Below are the code and all the weights of a small trained network. Each question names an input and a class and asks about switching units off, where a switched-off unit gives its printed mean instead of its output.

import numpy as np


def w(rows, s, z=0):
    codes = np.array(rows[::2]) - 128.0
    scale = np.full(codes.shape[1], s)
    scale[-1] = z or s
    return codes * scale


def f(y):
    return y / 2 * (1 + np.tanh(0.7978845608 * (y + 0.044715 * y**3)))


def log_softmax(a):
    a = a - a.max(-1, keepdims=True)
    return a - np.log(np.exp(a).sum(-1, keepdims=True))


def net(x, mask):
    res = np.array(x, float).reshape(1, 5) / 4 @ E
    y = f(res @ A[0][:, :-1].T + A[0][:, -1])
    res = res + np.where(mask, y, B[0][:, -1]) @ B[0][:, :-1]
    return log_softmax(res[-1] @ U[:, :-1].T + U[:, -1])


A, B = {}, {}
E = w([
[239,73,170,25,58,61,94],'x0',
[130,182,146,104,65,122,159],'x1',
[226,180,206,153,190,149,108],'x2',
[138,133,115,129,131,121,138],'x3',
[164,159,43,150,11,170,59],'x4',
],0.012)
A[0] = w([
[17,150,47,141,81,107,118,212],'neuron 0',
[64,152,148,111,128,106,186,232],'neuron 1',
[71,18,66,63,78,102,145,245],'neuron 2',
[202,137,85,89,111,127,53,147],'neuron 3',
[66,184,137,133,150,113,140,157],'neuron 4',
[93,239,108,195,103,254,133,254],'neuron 5',
],0.0097,0.0046)
B[0] = w([
[76,61,45,174,135,112,38,217],'neuron 0',
[103,2,133,75,236,79,173,174],'neuron 1',
[84,107,47,38,69,127,226,221],'neuron 2',
[86,213,126,81,120,42,47,207],'neuron 3',
[109,158,46,224,201,105,157,168],'neuron 4',
[168,112,43,235,170,168,124,253],'neuron 5',
],0.0078,0.017)
U = w([
[36,110,114,159,182,63,151,75],'0',
[112,81,70,160,104,167,92,101],'1',
[151,172,168,195,224,160,212,156],'2',
[205,180,103,200,147,174,97,98],'3',
[151,47,147,70,97,123,226,139],'4',
[65,156,94,122,70,75,109,128],'5',
[161,130,245,120,157,42,122,251],'6',
[161,199,144,122,109,114,28,73],'7',
],0.012,0.0031)

Each question gives the input, the list of numbers given to net, and the class t.
The units are the neurons (one row each of A and B). Each row of codes is followed by its name. A weight is (code - 128) times the scale printed after its matrix; where a second scale follows, it is the last column's (A, B and U).
mask holds one flag per neuron, in row order. A switched-off neuron (its flag False) gives its mean, the last column of its row in B, instead of its output. The means were averaged over made-up inputs and are rounded, as every weight is.
A unit's drop is (log p(t) with every unit on - log p(t) with that unit switched off) / (log p(t) with every unit on - log p(t) with every unit switched off).
The circuit of an input: a set's keep is (log p(t) with only the set's units on - log p(t) with every unit switched off) / (log p(t) with every unit on - log p(t) with every unit switched off). Starting from all 6 units, units are removed one at a time, each time the one whose removal leaves the highest keep (on an exact tie, the one counted first), for as long as the keep stays at least 0.8.
units of the circuit, in order: the units of the circuit, biggest drop first
unit that matters most: the unit with the biggest drop
top k neurons: the k neurons with the biggest drops, biggest first
drop when u is switched off: that unit's drop, to one decimal
input [7,-6,1,0,-3], class 6: units of the circuit, in order -> neuron 5; neuron 3
input [3,-7,7,5,-1], class 6: units of the circuit, in order -> neuron 5
input [1,5,-7,5,-3], class 4: top 2 neurons -> neuron 2; neuron 3
input [-7,-3,1,-4,-3], class 2: units of the circuit, in order -> neuron 3; neuron 2
input [-1,-3,3,-4,-3], class 2: top 3 neurons -> neuron 3; neuron 0; neuron 2
input [6,-3,2,-2,-7], class 6: top 2 neurons -> neuron 2; neuron 5
input [1,0,1,5,-7], class 6: units of the circuit, in order -> neuron 5; neuron 2
input [7,4,2,7,-2], class 6: top 2 neurons -> neuron 5; neuron 0
input [-5,6,-2,7,2], class 1: top 3 neurons -> neuron 5; neuron 0; neuron 3
input [-8,-4,-6,3,1], class 1: top 2 neurons -> neuron 5; neuron 0
input [1,2,-5,1,-1], class 4: units of the circuit, in order -> neuron 3; neuron 2
input [2,-7,7,3,3], class 7: top 3 neurons -> neuron 5; neuron 3; neuron 1
input [1,-5,7,4,-4], class 6: top 3 neurons -> neuron 5; neuron 4; neuron 2
input [-1,7,3,-4,7], class 3: unit that matters most -> neuron 5
input [5,-4,3,0,-2], class 6: top 3 neurons -> neuron 5; neuron 0; neuron 2
input [8,6,1,1,7], class 7: top 3 neurons -> neuron 3; neuron 0; neuron 1
input [1,1,5,5,-2], class 6: units of the circuit, in order -> neuron 5; neuron 2
input [-3,-8,4,-6,-6], class 2: top 2 neurons -> neuron 0; neuron 3
input [1,-2,1,-4,8], class 7: units of the circuit, in order -> neuron 3; neuron 2
input [4,-8,6,3,-4], class 6: units of the circuit, in order -> neuron 5
input [5,-3,-4,-8,3], class 5: drop when neuron 3 is switched off -> 0.2
input [1,-3,-8,-4,-8], class 4: drop when neuron 3 is switched off -> 0.2
